Here is a tiny trained network, its code and every weight. The questions are about switching its units off for an input and a class, where a switched-off unit gives its printed mean instead of its output.

import numpy as np


def w(rows, s, z=0):
    codes = np.array(rows[::2]) - 128.0
    scale = np.full(codes.shape[1], s)
    scale[-1] = z or s
    return codes * scale


def f(y):
    return y / 2 * (1 + np.tanh(0.7978845608 * (y + 0.044715 * y**3)))


def log_softmax(a):
    a = a - a.max(-1, keepdims=True)
    return a - np.log(np.exp(a).sum(-1, keepdims=True))


def net(x, mask):
    res = np.array(x, float).reshape(1, 5) / 4 @ E
    y = f(res @ A[0][:, :-1].T + A[0][:, -1])
    res = res + np.where(mask, y, B[0][:, -1]) @ B[0][:, :-1]
    return log_softmax(res[-1] @ U[:, :-1].T + U[:, -1])


A, B = {}, {}
E = w([
[103,154,233],'x0',
[126,128,129],'x1',
[128,128,131],'x2',
[134,133,131],'x3',
[74,6,137],'x4',
],0.012)
A[0] = w([
[125,99,141,75],'n1',
[120,5,154,132],'n2',
[161,153,120,176],'n3',
[114,144,187,72],'n4',
[136,116,79,178],'n5',
[97,98,122,105],'n6',
[125,84,143,82],'n7',
[145,121,162,250],'n8',
[70,162,184,137],'n9',
[140,178,138,141],'n10',
],0.016,0.012)
B[0] = w([
[82,207,51,132],'n1',
[123,182,194,253],'n2',
[74,137,234,173],'n3',
[172,205,33,149],'n4',
[228,147,191,179],'n5',
[135,246,151,154],'n6',
[85,192,81,149],'n7',
[133,45,155,221],'n8',
[255,133,97,182],'n9',
[47,125,174,173],'n10',
],0.0097,0.015)
U = w([
[145,114,190,248],'0',
[83,237,183,25],'1',
[150,103,189,208],'2',
[147,113,177,245],'3',
[252,198,112,58],'4',
[76,37,130,77],'5',
[44,80,66,2],'6',
[41,84,82,8],'7',
],0.013,0.008)

Each question gives the input, the list of numbers given to net, and the class t.
The units are the neurons (one row each of A and B). Each row of codes is followed by its name. A weight is (code - 128) times the scale printed after its matrix; where a second scale follows, it is the last column's (A, B and U).
mask holds one flag per neuron, in row order. A switched-off neuron (its flag False) gives its mean, the last column of its row in B, instead of its output. The means were averaged over made-up inputs and are rounded, as every weight is.
A unit's drop is (log p(t) with every unit on - log p(t) with that unit switched off) / (log p(t) with every unit on - log p(t) with every unit switched off).
The circuit of an input: a set's keep is (log p(t) with only the set's units on - log p(t) with every unit switched off) / (log p(t) with every unit on - log p(t) with every unit switched off). Starting from all 10 units, units are removed one at a time, each time the one whose removal leaves the highest keep (on an exact tie, the one counted first), for as long as the keep stays at least 0.8.
units of the circuit, in order: the units of the circuit, biggest drop first
most important unit: the unit with the biggest drop
top k neurons: the k neurons with the biggest drops, biggest first
drop when u is switched off: that unit's drop, to one decimal
input [1,-1,5,0,8], class 1: most important unit => n2
input [-7,-3,-7,3,8], class 1: top 3 neurons => [n2 n6 n9]
input [8,0,-4,2,7], class 4: units of the circuit, in order => [n9 n4]
input [3,8,-8,3,-7], class 2: top 2 neurons => [n2 n6]
input [6,7,0,8,-5], class 0: units of the circuit, in order => [n8 n2]
input [7,-5,6,-8,-7], class 0: top 4 neurons => [n10 n3 n9 n8]
input [6,-1,-2,1,2], class 4: top 3 neurons => [n9 n4 n3]
input [-3,-4,1,-7,-6], class 0: top 2 neurons => [n2 n6]
input [-1,0,0,-4,8], class 1: units of the circuit, in order => [n2 n6]
input [-7,-8,5,-7,-5], class 2: top 2 neurons => [n3 n9]
input [1,2,8,-6,-6], class 3: top 3 neurons => [n2 n6 n7]
input [-8,-2,-5,-2,4], class 4: units of the circuit, in order => [n5 n8]
input [5,7,8,1,-4], class 3: top 2 neurons => [n10 n2]
input [7,2,-2,4,0], class 4: most important unit => n9
input [0,0,3,-5,-8], class 1: top 3 neurons => [n10 n3 n9]
input [2,-8,7,4,-6], class 2: top 2 neurons => [n2 n6]
input [1,-2,-4,-8,-7], class 0: top 4 neurons => [n2 n6 n7 n4]
input [6,-1,1,0,6], class 1: top 2 neurons => [n2 n7]
input [6,0,4,4,-1], class 4: top 2 neurons => [n9 n4]
input [-1,-2,-5,3,-8], class 1: units of the circuit, in order => [n10]
input [4,-1,-8,5,-4], class 3: units of the circuit, in order => [n2 n6]
input [7,7,-8,-7,-6], class 3: top 2 neurons => [n10 n8]
input [-1,6,-7,3,-8], class 1: top 3 neurons => [n10 n3 n9]
input [7,-1,3,-5,-1], class 4: drop when n4 is switched off => 0.5
input [-3,6,6,8,-7], class 0: drop when n9 is switched off => -0.2
input [-8,5,-6,-1,3], class 4: drop when n10 is switched off => 0.3
input [-8,2,8,-1,-8], class 1: units of the circuit, in order => [n3]
input [6,-3,5,2,5], class 4: drop when n10 is switched off => 0.2
